Here is a tiny trained network, its code and every weight. The questions are about switching its units off for an input and a class, where a switched-off unit gives its printed mean instead of its output.

import numpy as np


def w(rows, s, z=0):
    codes = np.array(rows[::2]) - 128.0
    scale = np.full(codes.shape[1], s)
    scale[-1] = z or s
    return codes * scale


def norm(h):
    return h / np.sqrt((h * h).mean(-1, keepdims=True) + 1e-5)


def f(y):
    return y / 2 * (1 + np.tanh(0.7978845608 * (y + 0.044715 * y**3)))


def log_softmax(a):
    a = a - a.max(-1, keepdims=True)
    return a - np.log(np.exp(a).sum(-1, keepdims=True))


def net(x, mask):
    res = np.array(x, float).reshape(1, 3) / 4 @ E
    u = 0
    for l in range(2):
        y = f(norm(res) @ A[l][:, :-1].T + A[l][:, -1])
        res = res + np.where(mask[u : u + 6], y, B[l][:, -1]) @ B[l][:, :-1]
        u += 6
    return log_softmax(norm(res)[-1] @ U[:, :-1].T + U[:, -1])


A, B = {}, {}
E = w([
[2,46,220,150,149,97,150,185,131,196],'x0',
[165,51,146,94,164,2,111,120,174,179],'x1',
[195,87,224,181,109,15,132,90,31,41],'x2',
],0.0098)
A[0] = w([
[168,161,84,81,140,185,42,96,114,120,93],'0.n1',
[66,141,189,186,150,168,151,90,228,209,123],'0.n2',
[51,210,105,95,20,161,128,128,132,172,88],'0.n3',
[126,74,137,76,150,124,127,148,151,193,21],'0.n4',
[137,1,128,80,157,94,111,69,201,228,2],'0.n5',
[198,109,77,193,95,100,115,151,45,59,32],'0.n6',
],0.0068,0.0044)
B[0] = w([
[147,192,176,73,124,184,136,115,187,175,253],'0.n1',
[24,173,62,147,67,99,74,158,131,61,230],'0.n2',
[100,53,117,195,120,103,172,59,170,167,219],'0.n3',
[135,135,106,13,175,214,254,156,144,101,158],'0.n4',
[121,169,83,95,215,73,241,220,122,104,235],'0.n5',
[61,72,42,67,175,214,158,88,7,143,239],'0.n6',
],0.0085,0.004)
A[1] = w([
[133,151,155,137,190,149,93,164,166,129,189],'1.n1',
[160,115,152,87,163,17,137,172,29,119,49],'1.n2',
[233,29,169,165,78,85,4,80,59,145,7],'1.n3',
[66,160,171,65,166,46,142,246,96,216,36],'1.n4',
[82,164,172,116,122,163,52,150,211,166,132],'1.n5',
[221,254,189,16,121,189,13,90,211,211,6],'1.n6',
],0.0075,0.002)
B[1] = w([
[56,153,182,179,2,152,102,167,149,74,139],'1.n1',
[220,36,154,146,174,63,30,138,173,186,223],'1.n2',
[25,74,109,39,130,197,24,55,109,191,182],'1.n3',
[214,183,107,101,120,120,188,117,96,83,223],'1.n4',
[135,116,126,124,68,84,13,143,90,171,177],'1.n5',
[177,148,186,109,96,115,76,82,237,71,254],'1.n6',
],0.011,0.0071)
U = w([
[71,182,84,20,139,89,209,220,154,117,110],'0',
[111,166,181,218,129,193,219,118,119,115,5],'1',
[40,134,75,199,58,180,64,181,169,167,171],'2',
[192,205,123,108,87,180,87,78,248,77,220],'3',
[160,183,123,108,159,240,166,72,42,79,106],'4',
[234,84,154,144,212,39,162,181,179,150,104],'5',
[111,112,222,211,95,93,132,188,85,79,29],'6',
[129,35,163,78,169,114,44,83,72,149,211],'7',
],0.012,0.0026)

Each question gives the input, the list of numbers given to net, and the class t.
The units are the neurons (one row each of A and B). Each row of codes is followed by its name. A weight is (code - 128) times the scale printed after its matrix; where a second scale follows, it is the last column's (A, B and U).
mask holds one flag per neuron, layer by layer. A switched-off neuron (its flag False) gives its mean, the last column of its row in B, instead of its output. The means were averaged over made-up inputs and are rounded, as every weight is.
A unit's drop is (log p(t) with every unit on - log p(t) with that unit switched off) / (log p(t) with every unit on - log p(t) with every unit switched off).
The circuit of an input: a set's keep is (log p(t) with only the set's units on - log p(t) with every unit switched off) / (log p(t) with every unit on - log p(t) with every unit switched off). Starting from all 12 units, units are removed one at a time, each time the one whose removal leaves the highest keep (on an exact tie, the one counted first), for as long as the keep stays at least 0.8.
circuit, biggest first: the units of the circuit, biggest drop first
unit that matters most: the unit with the biggest drop
k most important neurons: the k neurons with the biggest drops, biggest first
k most important neurons of layer l: the k neurons of layer l with the biggest drops, biggest first
drop of u: that unit's drop, to one decimal
input [-7,-5,4], class 4: circuit, biggest first => 0.n6
input [-1,-5,-3], class 2: 2 most important neurons of layer 0 => 0.n3; 0.n4
input [6,-5,8], class 7: 2 most important neurons => 1.n3; 0.n5
input [-1,3,-6], class 0: circuit, biggest first => 0.n5; 1.n2
input [8,2,2], class 5: 2 most important neurons => 1.n2; 1.n4
input [6,-1,2], class 6: 2 most important neurons => 0.n2; 0.n5
input [3,0,-3], class 0: 2 most important neurons => 0.n4; 0.n5
input [-2,-4,1], class 4: 2 most important neurons => 0.n6; 1.n6
input [4,-8,7], class 7: 2 most important neurons of layer 1 => 1.n4; 1.n1
input [0,-7,8], class 7: 3 most important neurons of layer 0 => 0.n1; 0.n2; 0.n4
input [8,1,-7], class 0: 3 most important neurons => 1.n4; 0.n5; 0.n4
input [-1,-1,1], class 4: 2 most important neurons => 0.n6; 1.n2
input [5,8,-2], class 0: 3 most important neurons => 0.n4; 0.n2; 1.n6
input [2,-7,2], class 1: unit that matters most => 1.n3
input [-1,-2,-5], class 2: 2 most important neurons of layer 0 => 0.n3; 0.n2
input [-2,8,8], class 7: drop of 1.n3 => 0.8
input [0,-6,-5], class 2: drop of 1.n4 => 0.0
input [2,-5,5], class 7: drop of 0.n2 => 0.3
